Read these off the row that follows.
1) Which number is the entry just left of the smallest entry?
2) Which number is the entry just left of -0.105?
3) Which number is the entry just right of the largest entry?
[-0.008 -0.123  0.049 -0.190  0.152 -0.105]
1) 0.049
2) 0.152
3) -0.105

Read these off the row that follows.
1) The entry just left of -1.26?
2) The entry just left of the largest entry?
3) The entry just left of -115.29?
4) The median of all entries?
16.34	-115.29	-84.67	-1.26	-10.88	170.17	7.19	-85.17	174.92	-72.45	25.26	-26.01	-36.14
1) -84.67
2) -85.17
3) 16.34
4) -10.88

[[6147, 6279, 6490, 4316, 3800, 6837, 6735, 5681], [7960, 4569, 5618, 4425, 3044, 5969, 3246, 7255], [3372, 1633, 4082, 7470, 7583, 4922, 4178, 4137], [8565, 7084, 5693, 5016, 5435, 6861, 4745, 6447], [6573, 3071, 5616, 4237, 7109, 3989, 5675, 4915], [7599, 8265, 5907, 9200, 5163, 7486, 5666, 6421], [7819, 6307, 4962, 7177, 3904, 9990, 6488, 3809], [3537, 6424, 5086, 8675, 6977, 5108, 5357, 8244], [4772, 3068, 3753, 5762, 2286, 5748, 6156, 5431], [5480, 6796, 5196, 7071, 6090, 7217, 5620, 7768], [5390, 3591, 7566, 4312, 5824, 7253, 9218, 6005], [6992, 5743, 6809, 6603, 4318, 7022, 8996, 7882]]
The entry just left of 6307 is 7819
The entry just left of the largest entry: 3904
The entry just right of 7599: 8265
The minimum: 1633
Find the entry just right of 3753.
A: 5762
The largest entry is 9990
The entry just right of 5616 -> 4237
The entry just left of 4962: 6307
The entry just right of 6490 is 4316
The entry just right of 5907: 9200
Find the entry just left of the smallest entry.
A: 3372
The entry just right of 6424: 5086
The entry just left of 3904: 7177
The entry just right of 7960 is 4569
The entry just right of 4178 is 4137

[[-30  -7  14 -50 -15 -12   2  -3  -1  30 -12]
 [  6  13  18 -39   3 -10  -2   2  12 -18  -3]
 [  3  12  21 -40   8 -10   2   1   7 -17 -10]
 [ -1   9  22 -33  12  -8   7  -1   1 -14 -16]
 [ 25   7 -19  37 -13   6 -16   7  12 -12  31]
 [  0  -3   5  35  27   6  16  -6 -15 -11 -21]
 [-10  15  37 -95   0 -21   1   1  14 -10 -17]
 [  5   5  14   5  21   0  15  -3 -14 -13 -21]]
Counting starts at 1.
The entry at row 1, column 2 is -7
The entry at row 3, column 1 is 3
What is the entry just left of 13?
Answer: 6
What is the entry just left of the smallest entry?
Answer: 37
What is the entry at row 3, column 3?
Answer: 21
The entry just left of -11 -> -15
What is the entry at row 3, column 2?
Answer: 12
The entry in row 1 and column 3: 14
What is the entry in the bottom-right corner?
Answer: -21
What is the entry in the top-right corner?
Answer: -12
The entry directly below the smallest entry -> 5
The top entry of the column that holds the smallest entry -> -50
The entry directly below 31 -> -21
The bottom-left entry is 5
What is the entry in the top-left corner?
Answer: -30
What is the entry directly above the smallest entry?
Answer: 35
What is the entry just left of -19?
Answer: 7
The entry directly below -33 is 37

arr = [ 75  67  74  71  66 -74  63  68  66 -20  54 -73 -75]
Give the first entry from the left.
A: 75
Give the entry just right of 74.
A: 71
The 3rd entry from the left -> 74
Give the 1st entry from the right.
A: -75
Give the fourth entry from the end.
A: -20

A = [0.68, -1.22, 1.21, 0.39]
Give the entry just left of -1.22.
0.68
The entry just left of 1.21 is -1.22

[[461 652 508 380 379 626 726 753 588 598 531 454 689 551]
 [701 695 507 640 420 630 513 809 512 689 603 410 761 410]
 [893 561 516 404 294 611 651 632 607 410 493 540 535 660]
 [799 617 512 695 347 621 513 703 643 524 593 695 629 809]
 [612 669 509 394 394 631 665 776 658 635 465 423 715 657]
 [675 538 515 687 277 608 688 595 650 362 714 768 495 531]
 [464 549 513 806 287 610 607 614 685 389 676 560 516 323]
 [688 543 516 591 281 611 305 605 759 376 488 423 508 654]
 [618 538 515 671 273 606 580 598 634 360 698 404 494 192]]
Which number is the first entry, reading row by row? 461
Which number is the last entry, reading row by row? 192
Which number is the entry directly above 629? 535
The fifth-last entry, reading row by row is 360
Which number is the entry directly below the largest entry? 799
The first entry on the diagonal from the top-right corner -> 551
The largest entry -> 893
The last entry in the row that holds the largest entry is 660
Which number is the third entry on the main diagonal? 516
The entry just right of 612 is 669
Which number is the second entry on the diagonal from the top-right corner? 761
The entry just right of 669 is 509
The entry directly above the largest entry -> 701
The entry directly below 551 is 410
The largest entry in the last column: 809
The entry just left of 488 -> 376
The 2nd entry on the main diagonal -> 695
The entry just left of the smallest entry: 494
The third entry on the diagonal from the top-right corner: 540
Which number is the entry just right of 685? 389
Which number is the entry directly above 608? 631
The entry directly above 580 -> 305
Which number is the fifth entry, reading row by row? 379
The entry just right of the largest entry: 561
Which number is the bottom entry of the column that holds the largest entry? 618
The third entry from the end, reading row by row: 404
The entry directly above the smallest entry: 654
Which number is the fourth entry in reading order? 380
Which number is the entry directly above 634? 759
Which number is the entry directly below 643? 658
